In the rows, zero is written as 128.
Each row is followed by its class.
[115 105 130  82 107 129 137 102 123   4 113 124  84 122 146  97 127 167
 136 138 138 134 133  51 130 133 137 125 161 116 125 153  88 162 130 127
 104  82 109 147 113 135 134  71 122 131 118 112 131 130] : pez
[127 117 130 121 132 134 117 130 124 117 124 127 136 124 128 132 131 137
 115 129 117 123 125 142 122 126 127 127 123 125 141 122 124 125 137 136
 125 130 126 134 128 126 131 130 128 122 132 133 130 125] : Nas
[139 122 127 116 128 117 127 119 127  86 117 132 126 125 138 116 127 123
 128 131 128 134 131 145 128 131 132 128 135 126 129 130 100 139 122 126
 133 113 124 125 112 127 130 109 125 130 132 126 131 128] : Nas
[125 134 133 125 126 128 104 114  99  65 117 125 141 131 149 102 128 129
 140 129 124 129 129 106 125 126 136 129 152 145 125 129 132 130 127 132
 113 122 119 100 117 125 133  87 126 129 125 122 128 127] : sata
[123 118 113 100 130 146 159 132 126  23 122 128  94 120 132 109 137 155
 133 129 107 132 118 134 134 127 118 128 127 137 148 109  97 137 125 129
 127 109 132 112 114 122 133 117 122 137 134 123 122 118] : pez
[126 120 129 122 128 131 144 126 129  86 124 118 116 127 134 124 128 153
 128 132 130 124 128 108 127 125 126 103 133 128 129 128 127 136 133 127
 123 127 131 131 128 126 131 116 127 129 133 127 128 129] : Nas
[127 131 129 122 134 137 111 126  97  57 111 124 160 127 154 112 135 125
 129 128 106 130 122 173 121 129 137 128 137 143 132 114 134 124 125 130
 119 129 122  95 123 131 128  97 127 131 135 128 130 118] : sata
[136 137 127 145 136 116 120 149 104 181 130 124 192 131 138 128 125 115
 122 121 123 122 118 130 119 131 122 123 137 142 132  93 151 107 135 127
 120 164 140 107 122 121 124 137 130 129 135 128 134 132] : Nas
[134 138 132 151 121 123 123 141 118 153 133 120 160 140 130 129 120 129
 131 126 126 113 122  97 121 126 130 128 136 145 146 113 166 113 135 130
 116 166 133 114 134 124 128 126 140 129 129 133 127 133] : Nas
[126 115 130  94 126 124 129 110 119  13 109 133 133 109 156 104 131 130
 125 131 117 137 126 176 124 133 133 127 143 132 121 115  85 151 123 125
 132 104 123 116 103 127 129  83 116 144 134 125 129 121] : Nas
[132 127 126 128 129 119 120 143 109 199 124 133 196 121 132 148 116 110
 116 120 120 125 117 160 117 122 125 132 136 134 152  97 114 109 145 129
 128 152 137 124 115 121 125 148 126 130 128 128 141 127] : Nas
[121 137 134 109 130 153 125 115 112  16 128 123 107 121 145  99 137 146
 139 131 103 127 123 150 131 124 131 127 123 142 136 115 135 135 124 128
 118 110 119  91 138 126 130  96 128 130 134 128 121 118] : sata
[126 129 129 123 128 136 139 125 138  91 127 128  97 125 121 128 137 134
 132 129 124 134 131 144 136 131 125 127 122 133 121 135 121 137 119 130
 130 115 125 125 129 125 128 128 127 131 131 127 123 122] : Nas
[134 145 119 161 126 115 151 169  97 219 147 120 183 143 120 138 121 130
 122 118 135 105 112  57 130 134 109 127 136 148 154  75 176  94 149 131
 118 184 149 111 141 115 133 161 135 128 130 124 126 143] : pez
[125 107 127  90 117 120 153 120 103   4 110 126 127 119 160 102 130 152
 132 137 131 125 114  76 122 141 126 125 162 145 134 123  93 166 134 125
 116 112 124 118 100 123 156  53 114 138 136 117 127 132] : pez
[123 127 130 119 125 143 145 124 138  62 136 127  58 128 116 122 134 157
 142 132 140 129 133  85 140 124 127 124 124 131 129 144 128 134 122 128
 125 102 121 124 138 131 130 122 132 128 121 124 118 122] : Nas
[132 123 129  99 144 157 138 146 110  72 117 141 153 111 135 115 136 125
 106 122  76 140 107 252 129 131 108 140 100 146 172  74  83 110 139 129
 141 126 140 102 107 124 128 150 119 128 145 136 137 110] : sata
[115 115 128  84 130 140 162 120 120   9 119 127  72 117 128 111 136 169
 142 140 128 133 126  54 138 131 122 124 141 131 149 127  81 150 131 130
 132  89 117 120 113 125 142 101 118 133 119 115 125 124] : pez
[122 114 124  91 129 145 158 131 130  14 125 135  88 116 134 110 134 158
 130 131 116 138 124 149 128 131 119 127 114 128 141 122  89 147 130 129
 131  97 122 127 114 125 131 111 122 133 144 127 123 120] : pez
[122 126 127 108 128 144 115 127 110 130 121 131 126 132 123 112 136 135
 136 123 114 129 114  98 135 125 125 136 126 137 165 116 113 114 138 129
 130 118 124 119 125 136 134 140 126 127 115 127 141 122] : sata
[123 117 127 103 128 140 137 133 131 130 127 136 106 126 112 126 132 146
 133 128 122 134 131 109 135 128 117 128 117 121 156 123  95 122 126 129
 137 108 124 138 120 133 130 157 126 123 120 131 132 125] : Nas
[134 107 127  69 146 168 178 165 116 117 126 144 120 107 106 132 147 154
 113 120  84 155 106 218 142 133  94 132  79 138 204  66  38 105 142 132
 149 117 144 119 109 119 128 201 111 132 139 130 138 103] : pez
